Below is a small trained network, with its code and all its weights. Each question gives an input and a target symbol and asks what happens when units are switched off, that is, made to give their printed mean instead of their output.

import numpy as np


def w(rows, s, z=0):
    codes = np.array(rows[::2]) - 128.0
    scale = np.full(codes.shape[1], s)
    scale[-1] = z or s
    return codes * scale


def softmax(a):
    e = np.exp(a - a.max(-1, keepdims=True))
    return e / e.sum(-1, keepdims=True)


def log_softmax(a):
    a = a - a.max(-1, keepdims=True)
    return a - np.log(np.exp(a).sum(-1, keepdims=True))


def net(x, mask):
    ids = ['αβδζηθμξπστφψω'.index(c) for c in x.split()]
    T = len(ids)
    res = E[ids] + P[:T]
    u = 0
    for l in range(3):
        r = res
        for j in range(2):
            rows = slice(3 * j, 3 * j + 3)
            q, k, v = (r @ M[l][rows].T for M in (Q, K, V))
            z = softmax(np.where(np.tri(T) > 0, q @ k.T / 3**0.5, -1e9)) @ v
            o = O[l][rows]
            res = res + np.where(mask[u + j], z, o[:, -1]) @ o[:, :-1]
        u += 2
    return log_softmax(res[-1] @ U[:, :-1].T + U[:, -1])


Q, K, V, O = {}, {}, {}, {}
E = w([
[120,104,116,81,122,174,44,188,156,111,181],'α',
[74,81,220,143,89,130,106,126,186,145,168],'β',
[172,255,199,112,132,111,53,85,142,148,145],'δ',
[157,90,72,160,120,133,203,212,187,139,136],'ζ',
[206,72,141,151,136,150,76,163,122,229,148],'η',
[138,116,211,93,149,14,204,115,125,169,115],'θ',
[86,154,209,187,136,232,171,129,87,79,124],'μ',
[204,114,169,99,63,48,134,191,167,61,171],'ξ',
[185,192,121,67,224,117,112,174,76,74,90],'π',
[100,64,198,36,154,101,198,170,112,60,133],'σ',
[65,151,107,106,161,58,144,201,110,218,194],'τ',
[78,99,147,65,164,175,97,78,65,200,130],'φ',
[103,191,98,88,33,175,161,95,132,164,204],'ψ',
[88,155,170,98,219,131,85,145,246,181,102],'ω',
],0.0095)
P = w([
[62,172,152,90,12,72,85,185,108,156,16],'0',
[132,182,152,155,99,124,152,163,108,123,107],'1',
[117,151,224,52,99,175,99,245,169,205,66],'2',
[137,160,146,145,145,118,154,135,122,119,147],'3',
[123,113,224,66,108,148,91,220,174,207,111],'4',
[142,139,136,137,171,108,156,108,132,110,177],'5',
[146,80,220,74,127,138,94,201,183,199,145],'6',
[146,119,122,135,199,100,147,78,143,97,206],'7',
[148,54,213,77,126,117,81,173,198,182,185],'8',
[149,99,107,124,219,95,144,47,149,88,233],'9',
[161,29,204,81,123,100,63,153,194,181,214],'10',
],0.011)
Q[0] = w([
[131,74,68,140,129,108,105,145,103,163,52],'0.h1',
[110,136,114,222,165,167,180,115,83,79,109],'0.h1',
[125,134,194,57,82,166,94,137,250,89,180],'0.h1',
[136,140,24,179,94,169,139,85,116,95,75],'0.h2',
[133,137,210,96,132,96,131,150,162,154,184],'0.h2',
[132,157,96,174,137,152,170,115,90,79,157],'0.h2',
],0.012)
K[0] = w([
[133,85,98,120,108,92,110,176,89,201,70],'0.h1',
[112,159,150,161,104,167,142,150,104,106,74],'0.h1',
[164,92,112,148,197,139,149,74,119,107,254],'0.h1',
[118,174,149,124,70,154,127,189,120,146,27],'0.h2',
[159,99,138,148,183,100,111,76,164,100,216],'0.h2',
[123,121,155,108,100,64,80,167,135,144,104],'0.h2',
],0.014)
V[0] = w([
[208,145,94,201,165,120,128,175,35,206,211],'0.h1',
[201,73,191,148,174,177,104,19,66,154,62],'0.h1',
[171,159,79,158,66,95,127,134,148,128,109],'0.h1',
[144,123,168,254,113,180,200,89,123,106,137],'0.h2',
[142,146,119,92,47,103,127,67,78,205,187],'0.h2',
[23,116,160,79,86,219,98,100,33,62,107],'0.h2',
],0.0081)
O[0] = w([
[88,157,142,88,2,142,126,98,132,70,214,137],'0.h1',
[79,198,107,173,158,78,116,228,117,109,193,3],'0.h1',
[151,130,105,112,96,88,119,87,58,157,96,79],'0.h1',
[101,63,148,203,142,66,87,63,75,112,102,63],'0.h2',
[196,141,210,128,171,129,128,132,47,177,208,155],'0.h2',
[117,116,181,189,138,208,182,117,113,81,140,57],'0.h2',
],0.0092,0.0039)
Q[1] = w([
[89,94,93,149,70,158,65,208,135,161,117],'1.h1',
[158,135,90,135,98,106,113,113,72,119,113],'1.h1',
[77,187,107,218,155,67,167,17,39,17,79],'1.h1',
[43,138,86,183,136,127,140,105,109,98,118],'1.h2',
[158,96,182,98,176,92,94,181,153,106,68],'1.h2',
[189,108,254,55,134,133,133,119,168,102,109],'1.h2',
],0.0096)
K[1] = w([
[132,146,156,106,178,75,158,69,141,49,130],'1.h1',
[164,103,163,115,105,91,107,140,101,112,91],'1.h1',
[111,172,217,127,43,154,122,201,81,165,2],'1.h1',
[76,156,150,161,87,123,166,171,126,153,49],'1.h2',
[115,139,23,97,153,97,136,133,161,114,159],'1.h2',
[145,97,79,132,202,107,160,67,130,63,197],'1.h2',
],0.0097)
V[1] = w([
[163,149,97,66,135,199,65,185,63,97,85],'1.h1',
[147,5,110,146,115,167,142,184,124,101,156],'1.h1',
[143,146,133,164,109,193,2,96,178,132,145],'1.h1',
[91,176,108,138,175,139,160,77,121,165,88],'1.h2',
[214,187,147,146,173,144,95,108,141,77,96],'1.h2',
[161,129,149,149,99,164,39,152,120,204,141],'1.h2',
],0.0082)
O[1] = w([
[39,181,207,76,125,99,189,63,191,48,111,252],'1.h1',
[231,216,209,201,103,118,101,101,253,147,74,90],'1.h1',
[160,97,189,53,188,200,59,103,78,30,22,149],'1.h1',
[116,95,113,94,126,186,118,148,44,165,182,74],'1.h2',
[154,108,105,121,157,120,103,203,37,56,74,242],'1.h2',
[160,188,191,199,144,161,69,103,119,143,92,242],'1.h2',
],0.0073,0.002)
Q[2] = w([
[178,143,147,140,134,168,151,47,63,62,170],'2.h1',
[149,96,56,193,150,87,153,69,79,22,53],'2.h1',
[141,70,123,127,85,215,107,131,184,58,97],'2.h1',
[129,185,31,197,75,122,146,84,94,22,125],'2.h2',
[100,67,187,1,221,143,118,186,170,224,94],'2.h2',
[133,149,114,138,100,126,98,196,125,177,89],'2.h2',
],0.0084)
K[2] = w([
[92,143,237,111,110,159,114,167,77,155,133],'2.h1',
[80,159,122,151,30,139,154,194,111,166,44],'2.h1',
[169,142,169,98,111,194,132,123,232,115,91],'2.h1',
[82,155,203,105,60,133,141,254,96,167,48],'2.h2',
[161,121,72,124,227,112,114,57,147,73,210],'2.h2',
[173,175,65,161,108,154,154,153,151,103,142],'2.h2',
],0.0087)
V[2] = w([
[111,182,113,174,123,125,80,100,146,142,148],'2.h1',
[190,84,107,119,162,92,107,96,107,68,152],'2.h1',
[194,135,173,122,129,73,113,124,141,151,101],'2.h1',
[58,72,125,110,156,160,47,114,176,198,100],'2.h2',
[126,25,126,114,95,95,146,113,129,139,121],'2.h2',
[118,145,77,153,119,255,179,94,107,141,100],'2.h2',
],0.0082)
O[2] = w([
[126,181,169,83,85,149,63,134,105,77,131,6],'2.h1',
[83,162,178,89,216,129,200,84,145,119,23,41],'2.h1',
[100,171,101,128,167,65,146,112,67,149,139,254],'2.h1',
[71,144,119,123,70,219,3,163,163,175,127,162],'2.h2',
[72,144,186,110,102,109,150,143,126,227,112,98],'2.h2',
[134,78,117,59,210,37,30,115,233,111,218,75],'2.h2',
],0.0064,0.0044)
U = w([
[182,147,192,85,121,184,138,96,195,73,52,156],'α',
[228,110,179,198,143,161,71,168,95,176,73,116],'β',
[170,116,98,94,153,135,131,170,39,66,114,136],'δ',
[147,91,60,126,63,28,77,76,154,112,104,168],'ζ',
[99,239,157,120,110,58,62,156,89,92,137,134],'η',
[118,164,63,151,151,99,129,163,82,181,173,108],'θ',
[51,57,138,253,110,99,96,84,118,83,143,253],'μ',
[130,166,154,109,125,114,184,88,107,159,47,124],'ξ',
[40,106,100,95,139,100,192,125,163,69,148,132],'π',
[200,134,118,176,162,142,195,154,219,162,130,93],'σ',
[162,124,116,71,43,197,167,62,116,128,195,104],'τ',
[123,174,193,148,175,173,146,233,142,99,220,59],'φ',
[158,63,173,94,222,143,127,31,109,160,185,87],'ψ',
[78,107,70,97,130,147,77,159,136,124,90,127],'ω',
],0.0052,0.0059)

Each question gives the input, a string of symbols that net reads in full, and the target symbol t.
The units are the heads (3 rows each of Q, K, V and O). Each row of codes is followed by its name. A weight is (code - 128) times the scale printed after its matrix; where a second scale follows, it is the last column's (O and U).
mask holds one flag per head, layer by layer. A switched-off head (its flag False) gives its mean, the last column of its rows in O, instead of its output. The means were averaged over made-up inputs and are rounded, as every weight is.
A unit's drop is (log p(t) with every unit on - log p(t) with that unit switched off) / (log p(t) with every unit on - log p(t) with every unit switched off).
The circuit of an input: a set's keep is (log p(t) with only the set's units on - log p(t) with every unit switched off) / (log p(t) with every unit on - log p(t) with every unit switched off). Starting from all 6 units, units are removed one at a time, each time the one whose removal leaves the highest keep (on an exact tie, the one counted first), for as long as the keep stays at least 0.8.
units of the circuit, in order: the units of the circuit, biggest drop first
most important unit: the unit with the biggest drop
heads that matter: for each layer, one digit per head in row order, 1 if its drop is at least 0.15 and else 0, layers parted by /
drop when u is switched off: that unit's drop, to one decimal
input ξ β β φ β φ ζ ψ α δ, target η: units of the circuit, in order : [0.h1 0.h2]
input μ π ξ π μ ψ π ψ α δ α, target δ: units of the circuit, in order : [1.h1 2.h2 1.h2]
input ζ ψ β ζ μ μ ψ α φ, target α: most important unit : 1.h1
input α θ β τ ζ θ τ ζ τ α τ, target α: units of the circuit, in order : [1.h1 2.h1 0.h1]
input φ ψ δ η φ, target η: units of the circuit, in order : [0.h1 2.h1 0.h2]
input ζ δ ζ ψ ζ θ σ, target θ: heads that matter : 01 / 10 / 00
input φ σ θ ω ξ τ φ σ ψ, target σ: units of the circuit, in order : [1.h1 0.h1 2.h1]
input φ ζ μ θ, target ξ: units of the circuit, in order : [2.h2 0.h2 2.h1]
input β ξ φ η, target β: units of the circuit, in order : [1.h2 0.h1]
input ζ τ α ω, target ω: units of the circuit, in order : [0.h2 2.h2 1.h1]
input φ δ ω θ α δ ξ δ θ, target δ: heads that matter : 00 / 10 / 01
input π η π ω β, target ω: heads that matter : 01 / 10 / 01
input β σ α θ ψ μ, target φ: heads that matter : 11 / 00 / 00
input β θ ξ ω ψ ζ σ, target ζ: units of the circuit, in order : [0.h2 0.h1]
input ζ φ ζ α α ω μ θ μ ξ α, target ξ: units of the circuit, in order : [2.h2 2.h1 0.h2]
input δ φ θ β ξ ψ φ π α φ β, target φ: units of the circuit, in order : [0.h1]
input φ ψ ω, target ψ: units of the circuit, in order : [2.h2 0.h2]
input β θ θ σ τ η β, target η: units of the circuit, in order : [0.h1 0.h2 2.h1]
input ζ ψ σ τ θ δ ψ ξ, target ζ: heads that matter : 11 / 01 / 00
input ξ σ ω π β μ δ ζ ζ, target ζ: most important unit : 0.h2
input ξ φ μ β ψ α, target α: heads that matter : 10 / 11 / 00
input δ ξ α φ ψ, target φ: heads that matter : 11 / 00 / 00
input φ α ξ α η ψ α, target ψ: heads that matter : 01 / 00 / 01
input η β ξ θ η, target θ: heads that matter : 00 / 10 / 00
input τ α α ω ξ π φ α τ, target α: drop when 0.h1 is switched off : 0.1
